(in the rows, 128 means zero)
Facts:
bera	Δ	meguvim; bera	Δ	leman; bera	Δ	lamal; brotrer	Δ	nopluzom; brotrer	Δ	mudrul; brotrer	Δ	skagron; brotrer	Δ	fluge
buro	Δ	befur; buro	Δ	saplo; buro	Δ	gaflo; buro	Δ	triklol; deklil	Δ	febu; deklil	Δ	skagron; deklil	Δ	kligo
deklil	Δ	drimar; deklil	Δ	turul; drafu	Δ	pona; drafu	Δ	pluna; drafu	Δ	fleti; drotur	Δ	drinem; drotur	Δ	keduler
drotur	Δ	turul; dutra	Δ	nibi; dutra	Δ	trigri; dutra	Δ	bribra; fave	Δ	dizel; fave	Δ	kedun; fave	Δ	lomubrek
fave	Δ	tamo; flase	Δ	ritil; fugun	Δ	bama; fugun	Δ	bruvu; fugun	Δ	ridrur; fugun	Δ	fufom; fugun	Δ	trigri
gatul	Δ	duflam; gatul	Δ	plenik; gatul	Δ	grususte; grisa	Δ	skivik; grisa	Δ	vudrirom; grisa	Δ	lubogrer; grisa	Δ	gamo
grisa	Δ	vabon; gugomal	Δ	ploker; kizas	Δ	valofik; kizas	Δ	modo; kizas	Δ	vipli; kizas	Δ	tezu; kizas	Δ	nubrofla
kizas	Δ	vafluk; kizas	Δ	fupok; klare	Δ	menok; klare	Δ	vabon; klegem	Δ	garo; klegem	Δ	turul; klegem	Δ	feru
klodrum	Δ	flotredrin; klodrum	Δ	pona; klodrum	Δ	sokas; klodrum	Δ	gosal; klodrum	Δ	dotan; klodrum	Δ	kleke; klodrum	Δ	zivem
klodrum	Δ	lomubrek; klodrum	Δ	todruk; klutik	Δ	futro; kubri	Δ	ladodra; kubri	Δ	keduler; kubri	Δ	skudroba; kubri	Δ	gaflo
kubri	Δ	kaster; lidokor	Δ	davum; lidokor	Δ	brifo; lidokor	Δ	grususte; lidokor	Δ	feru; lofun	Δ	vibradri; lofun	Δ	kiror
lofun	Δ	futro; mivo	Δ	kladrel; mivo	Δ	gutri; mivo	Δ	vipli; mivo	Δ	kleke; mivo	Δ	skudroba; mivo	Δ	plaplesti
mivo	Δ	vabon; nalam	Δ	plosefes; nalam	Δ	vibradri; nalam	Δ	gridrusko; nalam	Δ	brifo; nalam	Δ	brarul; nereflu	Δ	sime
nereflu	Δ	ladodra; nereflu	Δ	pluna; nereflu	Δ	grususte; nuner	Δ	lelir; nuner	Δ	saskir; nuner	Δ	fupok; nusa	Δ	bama
nusa	Δ	kilom; nusa	Δ	bribra; pekoplin	Δ	nibi; pekoplin	Δ	nuklak; plelal	Δ	nopluzom; plelal	Δ	meguvim; plelal	Δ	mudrul
plipar	Δ	tezu; plipar	Δ	befur; plipar	Δ	nubrofla; plipar	Δ	tamo; plitri	Δ	gisti; plitri	Δ	kobel; plitri	Δ	tupen
plolun	Δ	fesu; plolun	Δ	skirorus; plolun	Δ	tupen; plolun	Δ	saplo; plukla	Δ	lomubrek; plukla	Δ	todruk; plukla	Δ	vabon
raster	Δ	gosal; raster	Δ	bafo; raster	Δ	fene; raster	Δ	ratrus; riklom	Δ	vuskik; riklom	Δ	kleke; riklom	Δ	vofen
riklom	Δ	ratrus; riklom	Δ	flonar; rodan	Δ	zavek; rodan	Δ	lizom; rodan	Δ	tezu; rodan	Δ	ploker; rodan	Δ	pluna
rodan	Δ	lamal; rudrar	Δ	skedrar; siga	Δ	valofik; siga	Δ	tupen; siga	Δ	mustem; siga	Δ	drimar; sketok	Δ	vibradri
sketok	Δ	dotan; sketok	Δ	menok; sketok	Δ	fesu; sketok	Δ	mitrak; sketok	Δ	zutrom; teni	Δ	lelir; teni	Δ	menok
teni	Δ	fonar; vobok	Δ	nunal; vobok	Δ	fluge; vobok	Δ	bribra; vonar	Δ	bafo; bafo	η	deklil; bama	η	sagrul
bera	η	lofun; bipus	η	leman; brapun	η	turul; brarul	η	tupen; bribra	η	lamal; briplen	η	zutrom; buro	η	plelal
dizel	η	gotriren; dotan	η	siga; drafu	η	nuner; drinem	η	bipus; duflam	η	grisa; febu	η	flonar; fene	η	febu
fise	η	sefu; fleti	η	visim; flonar	η	bera; fluge	η	kedun; fonar	η	vuklen; gamo	η	serim; giplo	η	skivik
gisti	η	vuskik; gotriren	η	gamo; gugomal	η	punom; kaster	η	fonar; kedun	η	mivo; kilom	η	lelir; klutik	η	vipli
kobel	η	triklol; ladodra	η	tezu; lamal	η	nereflu; lelir	η	drinem; leman	η	modo; lesil	η	plolun; lizom	η	plaplesti
lofun	η	fise; lomak	η	riklom; miro	η	skagron; mivo	η	skistar; modo	η	vafluk; mudrul	η	nuklak; mustem	η	kilom
nereflu	η	gutri; nubrofla	η	meguvim; nuner	η	giplo; nusa	η	rodan; plaplesti	η	dotan; plenik	η	ritil; ploker	η	nunal
plolun	η	brarul; plosefes	η	drimar; pona	η	lesil; punom	η	trigri; ridrur	η	gugomal; rifu	η	fene; ritil	η	rudrar
rodan	η	ridrur; romuluk	η	pona; rudrar	η	lizom; ruvaba	η	sime; sagrul	η	brapun; saskir	η	vakidi; sefu	η	bafo
serim	η	rifu; siga	η	gatul; sime	η	lomak; skagron	η	fleti; skedrar	η	saskir; skistar	η	skedrar; statrol	η	tamo
tamo	η	plenik; trigri	η	nubrofla; triklol	η	kiror; tupen	η	briplen; vafluk	η	dizel; vipli	η	ladodra; visim	η	gridrusko
vobok	η	mustem; vonar	η	kaster; vuklen	η	drafu; vuskik	η	ruvaba; zutrom	η	klutik; bafo	κ	849; bama	κ	45
befur	κ	951; bera	κ	512; bipus	κ	45; brapun	κ	776; brarul	κ	560; bribra	κ	512; brifo	κ	849
briplen	κ	512; brotrer	κ	560; bruvu	κ	560; buro	κ	560; davum	κ	776; deklil	κ	512; dizel	κ	776
dotan	κ	951; drafu	κ	45; drimar	κ	776; drinem	κ	776; drotur	κ	849; duflam	κ	849; dutra	κ	512
fave	κ	512; febu	κ	776; fene	κ	849; feru	κ	560; fesu	κ	560; fise	κ	512; flase	κ	512
fleti	κ	512; flonar	κ	560; flotredrin	κ	45; fluge	κ	849; fonar	κ	776; fufom	κ	776; fugun	κ	776
fupok	κ	951; futro	κ	560; gaflo	κ	849; gamo	κ	776; garo	κ	776; gatul	κ	951; giplo	κ	560
gisti	κ	776; gosal	κ	45; gotriren	κ	560; gridrusko	κ	849; grisa	κ	512; grususte	κ	512; gugomal	κ	45
gutri	κ	951; kaster	κ	776; keduler	κ	512; kedun	κ	560; kilom	κ	776; kiror	κ	951; kizas	κ	560
kladrel	κ	849; klare	κ	776; klegem	κ	776; kleke	κ	776; kligo	κ	512; klodrum	κ	849; klutik	κ	45
kobel	κ	560; kubri	κ	776; ladodra	κ	45; lamal	κ	560; lelir	κ	776; leman	κ	45; lesil	κ	776
lidokor	κ	951; lizom	κ	512; lofun	κ	951; lomak	κ	512; lomubrek	κ	849; lubogrer	κ	560; meguvim	κ	560
menok	κ	45; miro	κ	512; mitrak	κ	776; mivo	κ	45; modo	κ	45; mudrul	κ	776; mustem	κ	512
nalam	κ	45; nereflu	κ	849; nibi	κ	45; nopluzom	κ	560; nubrofla	κ	951; nuklak	κ	951; nunal	κ	512
nuner	κ	776; nusa	κ	951; pekoplin	κ	512; plaplesti	κ	849; plelal	κ	849; plenik	κ	849; plipar	κ	951
plitri	κ	512; ploker	κ	849; plolun	κ	776; plosefes	κ	849; plukla	κ	951; pluna	κ	45; pona	κ	512
punom	κ	776; raster	κ	560; ratrus	κ	560; ridrur	κ	951; rifu	κ	951; riklom	κ	951; ritil	κ	512
rodan	κ	560; romuluk	κ	849; rudrar	κ	849; ruvaba	κ	849; sagrul	κ	560; saplo	κ	512; saskir	κ	776
sefu	κ	776; serim	κ	849; siga	κ	512; sime	κ	512; skagron	κ	512; skedrar	κ	776; sketok	κ	776
skirorus	κ	560; skistar	κ	512; skivik	κ	776; skudroba	κ	776; sokas	κ	512; statrol	κ	512; tamo	κ	776
teni	κ	951; tezu	κ	776; todruk	κ	776; trigri	κ	560; triklol	κ	560; tupen	κ	512; turul	κ	45
vabon	κ	45; vafluk	κ	849; vakidi	κ	951; valofik	κ	849; vibradri	κ	849; vipli	κ	512; visim	κ	776
vobok	κ	951; vofen	κ	45; vonar	κ	512; vudrirom	κ	512; vuklen	κ	560; vuskik	κ	849; zavek	κ	45
zivem	κ	45; zutrom	κ	512

Known rows:
drinem: [137  92  96 116 110 136 120 142 169 128  95 124 128 221 125 106 119  80
 112 115 133 112 110 130 153 105 162]
sagrul: [140  89 137 146 139 144 128 118 170 154  91 128 113 116 132 106 134 101
 109 127 104 114 113 148 120 118 129]
tupen: [139  84 161 115 117 131 140 131 137 148 128 167 171 110 119 125 125 109
 109 196  93 158 129 118 119 140 124]
lelir: [139 102 100 117 111 132 120 150 145 126 159 124 153 230 128 136 117  85
 109 111 139 113 110 121 146 102 162]
fene: [177 134 104 119 135 138 160 119 117 167  93 130 105 138 122 133 126 186
 106 130 226 112 110 124 111  98 125]
lofun: [152 160 164 123 117 136 125 147 109 166 186 163 108 114 116 103 156 154
 106 167 167 110 115 125 111 104 157]
kaster: [140  88 101 139 119 142 127 120 119 132 110 129 102 120 172 104 139  77
 170 121  98 114 111 122 124 125 160]
dizel: [140 115  98 117 111 133 121 119 140 128  95 125 107 203 122 104 122  94
 110 118 150 111 115 127 120 103 185]
kilom: [135  90 100 119 111 136 118 138 171 124  91 125 132 213 133 106 123  80
 123 116 128 109 113 126 152 106 151]
rodan: [141 123 131 189 130 137 166 127 115 126 141 136 138 112 122 155 127 140
 112 125 102 158 115 138 153  99 128]
fise: [162 107 132 144 158 137 129 115 118 194  91 165 105 112 119 102 131 145
 106 187 125 112 110 163 113 117 155]
ladodra: [138  87 102 116 116 137 124 117 142 129  92 150 108 116 121 102 134  80
 136 169  93 120 143 115 120 132 129]
drotur: [138 136 123 117 121 189 165 173 117 129 161 134 116 118 121 176 160 155
 108 125 150 119 175 124 120  96 122]
davum: [137 101 103 115 116 136 123 120 122 138 106 128 103 133 156 103 135  81
 149 123 103 114 115 124 121 130 161]
nuklak: [139  89 113 129 118 139 128 118 145 161  89 126 115 119 127 104 153  83
 122 127 103 112 115 125 120 117 128]
kiror: [141  88 122 124 116 162 130 119 145 169  94 128 105 116 126 105 138  82
 114 123 101 112 115 128 119 120 129]
meguvim: [143  89 161 174 145 139 154 119 137 128 107 131 135 112 160 147 123 117
 109 122 102 127 109 126 120 104 125]
plukla: [138 128 103 123 124 139 122 115 117 150 149 123 106 117 115 134 168  83
 118 119 105 113 189 122 148 138 132]
mitrak: [138  99 102 116 119 137 125 120 125 144 113 125 104 139 148 106 138  80
 146 121  99 113 117 123 122 142 160]

Rows:
No name comes twice in this set of rows, the named rows included.
[131 116 101 138 113 133 122 155 160 126  90 128 164 165 118 128 179 101
 115 117 165 110 117 138 178 104 128] | vobok
[143  87 194 134 125 156 126 143 151 148 164 128 143 114 132 115 126 116
 107 126 103 112 109 124 120 113 126] | futro
[184 134 150 147 148 133 142 117 118 164  91 149 112 116 120 104 122 168
 103 178 160 111 107 123 113 104 155] | flonar
[139 124  98 116 113 133 120 116 121 137  93 126 104 182 121 104 123 104
 111 118 148 108 113 124 119 110 194] | gamo
[134 142 102 122 114 135 123 143 116 126 129 159 106 128 122 105 213  81
 165 125 103 111 144 122 148 127 147] | fugun
[170 126 102 115 119 143 147 121 135 151  96 126 107 164 120 141 122 179
 104 125 234 113 115 123 114  97 126] | serim
[133 174 200 119 148 137 185 169 118 135 177 126 164 138 121 132 154 114
 107 140 100 114 174 192 148 135 130] | siga
[137 151 161 154 139 135 149 135 111 145 143 182 128 111 119 105 143 171
 107 186 126 118 118 147 116 105 145] | deklil
[136 110 117 163 119 138 121 131 122 128  94 153 120 116 122 128 234  95
 155 123 123 112 115 127 155 105 124] | nusa
[137  87 127 137 116 136 126 138 175 128 124 123 182 164 120 145 115 122
 104 116 138 115 110 147 146 105 127] | mustem

Now the same objects, written a new way:
Known rows:
klutik: [120 116 107 108 186 188 138 127 138 215 144 164 164 163 167 158 125  74
  92 133 127 131  95 101  94 108  86 104 119 123  90 136 116 118  80  83
  90 196 117 127 114]
bera: [128  93 181  84 146 124 129 159 200  82 136 124 107 124 155 174  64  68
 163 122 111 111  75  99 165 155 162 175 152  84 150 163 202 130  95 222
 157 146 179 120 134]
nopluzom: [138 131 148 132 103  98 135 118  95 138 130 167 175 134  67  78  79 124
 139 161 142 146 171 111 124 152  78 117 116  83  42  89  98 124 142 118
 155 130 136 127  96]
davum: [129 144 116 145 120 147 136 113 114 124 115 130 100 108 125 143 167  88
 131 144 107 139 134 191 133 142 139 173 130 152 183  96 115 133 150 100
 126 101  90 112 110]
feru: [152 165 148 140  76 138 137 105  94 160 145 175 156 134  50  82  99 111
 134 162 134 150 160 119 134 179  90 123 116  97  60 101  98 113 133 108
 139 149 118 143  78]
raster: [ 97 148 169 109  88 136 129  79 135 136 170 157 194 126  87 108 115 139
 142 174 175 111 173  98 161 134  93  90  86 131  73 116  78 117 130 126
 178 189 155 169  96]
skedrar: [114  98  94 139 130 123 122 146 139 137 124  88 112 139 152 140 141 138
 113 118 138 146 120 170 136 118 157 150 160 150 153 108 126 144 102 117
 109  84 115 136 140]
nuner: [ 75  87 104 145 125 120  87 127 147 135 145  93 123 166 164 154 145 167
 114 108 150 130 121 175 159 100 230 127 150 173 149 103 118 142  83 169
 108 103 108 127 142]
lamal: [156 137 131 123 107  98 116 156 120 176 158 125 162 150  92  78  72 123
 146 150 180 151 157  90 140 170  96 106 139  85  39 105 128 132 106 134
 136 115 128 157 118]
ratrus: [132 145 142 130  89 136 142 109 123 155 143 154 168 105  67  75  94 157
 130 175 161 130 163  82 149 136  67 102 118 128  67 117  88 124 155 108
 172 144 152 162  95]
garo: [126 133 124 154 125 133 137 118 115 121 106 133 110 111 121 140 158  94
 130 141 106 132 133 180 127 137 136 177 128 151 172  93 121 145 156 114
 126  92  91 110 111]
plipar: [116 160 137 104 159 115  93 100 102 124 152 144 186 132 121 157 113 111
 131 148 157 105 127 145 120  95 156 101  77 190 130 135 104 126 173 163
 138 123 104  92 110]
romuluk: [131  92 123 133 121 116 126 153 151 118 109 118 106 116 154 136 155 126
 131 108 128 110 147 139 135 156 126 143 134 117 142 109 122 126  82 125
 100 133 125 166 149]
plukla: [110 159 118  92 143 145  99  94 115 126 151 137 173 120 119 164 121 127
 122 163 146 114 126 141 135  79 128 102  87 210 152 147  89 123 166 135
 142 139 130 119 109]
zutrom: [158  82 108 129 191 193 175 138 173 200  97 155 100 102 194 147 152 109
 100  85  86  99  94  57  96 117  98 112 128  91 127 155 141 101  93  89
  60 196 118 141 159]
drotur: [125 121 172 136 114 108 133 102 144  96 113 143 118 110 141 148 174 103
 157 122 117  90 156 163 139 165 165 150 101 113 153  91 109 117 127 144
 134 145  97 130 137]
lubogrer: [124 144 147 140 100 131 135 109 126 147 138 166 175 124  66  73 100 154
 123 170 151 133 172  84 135 138  79 100 105 130  60 112  89 117 145 118
 151 151 135 158  84]
siga: [116 169 175 124 160  98 115 111 157  89 128 135  88 153 169 133 166 117
 126  59 110  89  94 123 102 106 159 108 110  64 111 196 157 120 111 178
 112 136 136 129 159]
sime: [164 124 123 121 127 151 136 125 129 144 146 112  71 108 153 143 116 127
 154  84 116 128  96 117 136 150 156 138 158  61 137 144 171 108 118 135
 120 135 149 125 164]

Rows:
No name comes twice in this set of rows, the named rows included.
[129 147 107 109 134 130 110 110  89 125 133 151 165 128 104 157  97 113
 112 160 117 143 122 165 123  98 121 121 108 181 131 121 101 126 173 119
 127 114 128 101 101] | vakidi
[137 160 135 138 131 146 139 102  85 157 143 160 133 141  87 103  94  99
 127 141 114 159 114 123 107 121 117 130 133 106  99 123 140 127 182 117
 141 118 115  84  96] | turul
[111 152 179 122 102 110 101 126 134 154 162 154 182 179 105 105 104 128
 137 137 169 119 148  87 137 153 132  86 100 116  52 126 104 117  81 159
 129 171 125 154 104] | buro
[ 99  86  84 162 111 141 102 137 139 150 131  90 106 151 143 135 138 182
 110 109 127 156 124 168 157 104 199 131 171 175 151 115 120 140  93 133
  97  76 118 137 130] | fonar
[113 158 130 155 133 173 152 105 108 151 134 155 143 144  91 100 102 151
 104 150 111 152 104  94 115  93 113 113 129 151 113 149 134 130 178 108
 135 129 124 107  80] | menok
[130 151 112 126 154  84 112 170 149 150 113  69  94 123 157 111 170 113
 118 110 153 127 118 145 116 106 128 133 135 146 148 153 133 164 128 132
 115  45 104 158 140] | tamo
[143 146 136  84 145 125  97 209 124  91 138 115 173 176 108 172  69  76
 125 175 128 147  83 114 132 149  94 162 131 198 160 159 167 149 106 153
 131 121 154 115  98] | rifu
[117 114 143 127 101 104 146 116 108 118 134 169 179 133  76  86  92 145
 116 163 122 141 172 116 123 131  54 114 125  91  42  98  86 128 124 109
 162 142 158 135 100] | bruvu
[119  97  74 137 115  93 124 174  89  93 121  73 124 176 158 134 162 163
 116 117 138 152 149 174 100 126 115 130 157 155 163 101 138 155  97  79
 113 109 124 109 185] | kilom
[101 109 109 154 130 140 136 107 139 117 106 120 118 101 128 128 167 153
 122 144 119 126 144 151 142  99 149 149 126 185 179 104 107 142 165 119
 138  88 107 122 119] | skivik
[148 236  98 100 148 117  91 153 129 149 142  98 112 129 123 114 131 122
  84 120 143 144  81 153  99  82  83 109 126 174 116 218 100 146 130 108
  95  58 138 184 105] | dotan
[ 76 145 146 146 128 141 127  95 151  96 121 135 131 141 142 157 198 120
 111 138 112 103 131 161 135 107 159 140  90 199 182 120 102 134 124 128
 124 145 106 131 105] | sketok

The same objects again, as new rows of numbers:
Known rows:
briplen: [127 138 120  80 113 127 147 142 189  98 106 132 208]
zutrom: [126 137 116  85 111 119 145 140 180  95 108 130 205]
flonar: [121 141 129 114 142 159 120 173 187  81 126 106 162]
lesil: [144 171 157 156 131 115 123  90 159 105 129 112 118]
saplo: [120 117 132  81 120 140 135 158 137 124 128 165 189]
flotredrin: [115 141 122 149 125 102 108  43  57 138 127 163  97]
deklil: [163  97 145  85  90 200  89 167 102 151 117 155 180]
turul: [139 134 139 144 106 123  89  42  44 149 112 165  96]
drotur: [169 112 144 131 101 167 110 160 100 164 109 131 129]
nalam: [107 145 119 161  94 141  58  72  31 164 110 141 104]
kladrel: [141 131 140 132 133  97 164 139 125 129 124 134 133]
mudrul: [160 150 176 150 128 128 113  93 127 116 142 122  95]
drafu: [ 93  84  91 134 130 179  81  74 108 170 118 119  59]
vuskik: [130 120 121 130 139  97 165 133 159 116 119 103 110]
tezu: [143 154 166 149 138 147 117 110 132 130 147 145 122]
rodan: [109  76 126  89 131 249  84 185 192 144 142 127 146]
rifu: [142 122  43 163 138  69 211 152 158 109  67  66  78]
bipus: [ 96 125  76 135 141 102 137  49 101 128 139 161  88]
fave: [121 101 100  85 129 184 125 180 129 140 165 148 187]

Rows:
No name comes twice in this set of rows, the named rows included.
[112 110 106  84 135 144 143 177 186  94 115 112 170] | fise
[108  90  96  84 124 188 110 183 160 135 137 120 170] | vonar
[125 120 117  81 125 133 151 146 182  99 122 134 192] | vipli
[111 114 104  77 127 142 148 155 187 103 127 132 185] | pona
[141 135 125  82 102 141 136 140 181  99 101 130 205] | tupen
[129 105 124  79 120 140 138 149 157 114 126 135 164] | skagron
[129 137 172 103 120 155 104 146 126 122 135 166 174] | feru
[106 125 112 140 122 141 100  61  80 142 121 163 100] | pluna
[139 129 124 134 142  96 171 142 123 130 144 128 126] | lomubrek
[139 115 123 148 101 133  82 129  92 130 165 102 100] | rudrar

